Below is a small trained network, with its code and all its weights. Each question gives an input and a target symbol and asks what happens when units are switched off, that is, made to give their printed mean instead of their output.

import numpy as np


def w(rows, s, z=0):
    codes = np.array(rows[::2]) - 128.0
    scale = np.full(codes.shape[1], s)
    scale[-1] = z or s
    return codes * scale


def norm(h):
    return h / np.sqrt((h * h).mean(-1, keepdims=True) + 1e-5)


def f(y):
    return y / 2 * (1 + np.tanh(0.7978845608 * (y + 0.044715 * y**3)))


def softmax(a):
    e = np.exp(a - a.max(-1, keepdims=True))
    return e / e.sum(-1, keepdims=True)


def log_softmax(a):
    a = a - a.max(-1, keepdims=True)
    return a - np.log(np.exp(a).sum(-1, keepdims=True))


def net(x, mask):
    ids = ['ΘΦγελμτ'.index(c) for c in x.split()]
    T = len(ids)
    res = E[ids] + P[:T]
    u = 0
    for l in range(3):
        q, k, v = (norm(res) @ M[l].T for M in (Q, K, V))
        z = softmax(np.where(np.tri(T) > 0, q @ k.T / 4**0.5, -1e9)) @ v
        res = res + np.where(mask[u], z, O[l][:, -1]) @ O[l][:, :-1]
        u += 1
        y = f(norm(res) @ A[l][:, :-1].T + A[l][:, -1])
        res = res + np.where(mask[u : u + 4], y, B[l][:, -1]) @ B[l][:, :-1]
        u += 4
    return log_softmax(norm(res)[-1] @ U[:, :-1].T + U[:, -1])


Q, K, V, O, A, B = {}, {}, {}, {}, {}, {}
E = w([
[106,90,193],'Θ',
[174,177,139],'Φ',
[167,164,217],'γ',
[207,118,149],'ε',
[185,192,91],'λ',
[141,77,79],'μ',
[140,5,159],'τ',
],0.019)
P = w([
[24,107,3],'0',
[193,89,146],'1',
[227,83,167],'2',
[207,99,154],'3',
[151,120,150],'4',
[169,115,164],'5',
[170,135,144],'6',
[135,153,145],'7',
[102,189,112],'8',
[155,162,151],'9',
[203,159,141],'10',
[213,126,163],'11',
[147,188,132],'12',
[230,165,157],'13',
],0.0046)
Q[0] = w([
[95,75,77],'L0H1',
[75,93,111],'L0H1',
[184,45,2],'L0H1',
[84,152,103],'L0H1',
],0.0089)
K[0] = w([
[39,28,190],'L0H1',
[49,85,176],'L0H1',
[254,158,171],'L0H1',
[61,133,152],'L0H1',
],0.0065)
V[0] = w([
[46,197,150],'L0H1',
[147,67,242],'L0H1',
[103,177,157],'L0H1',
[176,115,3],'L0H1',
],0.0055)
O[0] = w([
[221,64,87,5],'L0H1',
[255,165,6,211],'L0H1',
[155,145,235,95],'L0H1',
[67,169,1,151],'L0H1',
],0.0068,0.0033)
A[0] = w([
[133,244,235,242],'L0N1',
[150,255,240,53],'L0N2',
[56,38,62,198],'L0N3',
[10,26,54,3],'L0N4',
],0.0072,0.0025)
B[0] = w([
[131,2,119,254],'L0N1',
[120,105,79,219],'L0N2',
[190,141,119,158],'L0N3',
[112,103,111,141],'L0N4',
],0.012,0.0052)
Q[1] = w([
[162,41,82],'L1H1',
[120,110,213],'L1H1',
[255,207,64],'L1H1',
[203,121,82],'L1H1',
],0.0081)
K[1] = w([
[55,110,2],'L1H1',
[190,204,149],'L1H1',
[132,55,136],'L1H1',
[82,30,59],'L1H1',
],0.0094)
V[1] = w([
[243,158,66],'L1H1',
[122,236,254],'L1H1',
[83,149,86],'L1H1',
[246,166,16],'L1H1',
],0.0086)
O[1] = w([
[140,133,145,188],'L1H1',
[10,188,98,5],'L1H1',
[123,137,47,109],'L1H1',
[179,204,115,203],'L1H1',
],0.012,0.011)
A[1] = w([
[147,55,56,90],'L1N1',
[255,118,169,135],'L1N2',
[42,65,246,252],'L1N3',
[155,78,230,173],'L1N4',
],0.0072,0.0034)
B[1] = w([
[82,57,46,142],'L1N1',
[33,175,193,244],'L1N2',
[100,254,31,135],'L1N3',
[103,229,140,185],'L1N4',
],0.0057,0.012)
Q[2] = w([
[241,115,104],'L2H1',
[69,93,125],'L2H1',
[214,189,129],'L2H1',
[245,145,161],'L2H1',
],0.013)
K[2] = w([
[49,185,2],'L2H1',
[100,84,193],'L2H1',
[121,135,78],'L2H1',
[56,156,57],'L2H1',
],0.014)
V[2] = w([
[180,136,118],'L2H1',
[95,174,8],'L2H1',
[108,87,112],'L2H1',
[154,195,150],'L2H1',
],0.014)
O[2] = w([
[91,128,141,255],'L2H1',
[88,115,6,80],'L2H1',
[206,77,125,59],'L2H1',
[135,186,155,226],'L2H1',
],0.012,0.0052)
A[2] = w([
[141,179,103,129],'L2N1',
[167,172,1,116],'L2N2',
[235,79,118,251],'L2N3',
[176,211,91,144],'L2N4',
],0.0075,0.0027)
B[2] = w([
[220,36,211,134],'L2N1',
[1,180,174,149],'L2N2',
[140,151,39,253],'L2N3',
[222,56,79,159],'L2N4',
],0.0071)
U = w([
[123,162,135,165],'Θ',
[104,3,163,114],'Φ',
[73,136,181,254],'γ',
[145,222,98,37],'ε',
[108,133,73,154],'λ',
[140,37,97,8],'μ',
[128,79,159,163],'τ',
],0.014,0.0028)

Each question gives the input, a string of symbols that net reads in full, and the target symbol t.
The units are the heads (4 rows each of Q, K, V and O) and the neurons (one row each of A and B). Each row of codes is followed by its name. A weight is (code - 128) times the scale printed after its matrix; where a second scale follows, it is the last column's (O, A, B and U).
mask holds one flag per unit, layer by layer, with each layer's heads first. A switched-off unit (its flag False) gives its mean, the last column of its rows in O or B, instead of its output. The means were averaged over made-up inputs and are rounded, as every weight is.
A unit's drop is (log p(t) with every unit on - log p(t) with that unit switched off) / (log p(t) with every unit on - log p(t) with every unit switched off).
The circuit of an input: a set's keep is (log p(t) with only the set's units on - log p(t) with every unit switched off) / (log p(t) with every unit on - log p(t) with every unit switched off). Starting from the 12 units with the biggest drops (on a tie, the unit counted first), units are removed one at a time, each time the one whose removal leaves the highest keep (on an exact tie, the one counted first), for as long as the keep stays at least 0.8.
circuit, biggest first: the units of the circuit, biggest drop first
unit that matters most: the unit with the biggest drop
top k neurons: the k neurons with the biggest drops, biggest first
drop of u: that unit's drop, to one decimal
input λ ε ε, target λ: circuit, biggest first	(L1H1; L2H1; L0H1; L0N1)
input λ Θ μ μ ε λ μ ε Φ λ τ μ τ, target λ: top 2 neurons	(L0N1; L2N2)
input ε ε ε, target ε: unit that matters most	L0N1
input λ τ Φ λ τ Θ μ λ τ ε Θ, target λ: circuit, biggest first	(L1H1; L2H1; L0H1)
input Φ Φ γ Φ, target Φ: circuit, biggest first	(L0H1; L0N1; L1H1)
input μ μ Θ, target μ: top 2 neurons	(L0N4; L0N1)
input ε μ ε Φ τ γ Θ, target ε: top 2 neurons	(L0N1; L0N2)
input ε Θ τ ε τ λ Θ Θ λ Φ τ τ, target ε: circuit, biggest first	(L0N1; L0H1; L1H1; L2H1)
input λ ε Φ μ γ ε ε Θ ε μ, target λ: circuit, biggest first	(L1H1; L2H1; L0N1; L0H1)
input Φ τ τ γ λ, target Φ: circuit, biggest first	(L0H1; L1H1; L2H1)
input ε λ μ ε, target ε: top 2 neurons	(L0N1; L0N3)
input γ τ τ γ λ λ, target γ: circuit, biggest first	(L0H1; L2H1; L1H1)
input ε μ γ μ γ γ λ μ λ τ Θ μ, target ε: top 3 neurons	(L0N1; L2N2; L0N2)
input Φ λ μ τ γ, target Φ: circuit, biggest first	(L0N1)
input λ γ μ τ λ ε γ Φ μ μ μ ε Φ, target λ: drop of L1H1	1.2
input μ Φ Θ γ γ μ ε γ, target μ: drop of L0H1	0.3
input λ γ Θ μ ε Φ Θ γ γ γ, target λ: drop of L1N3	0.1
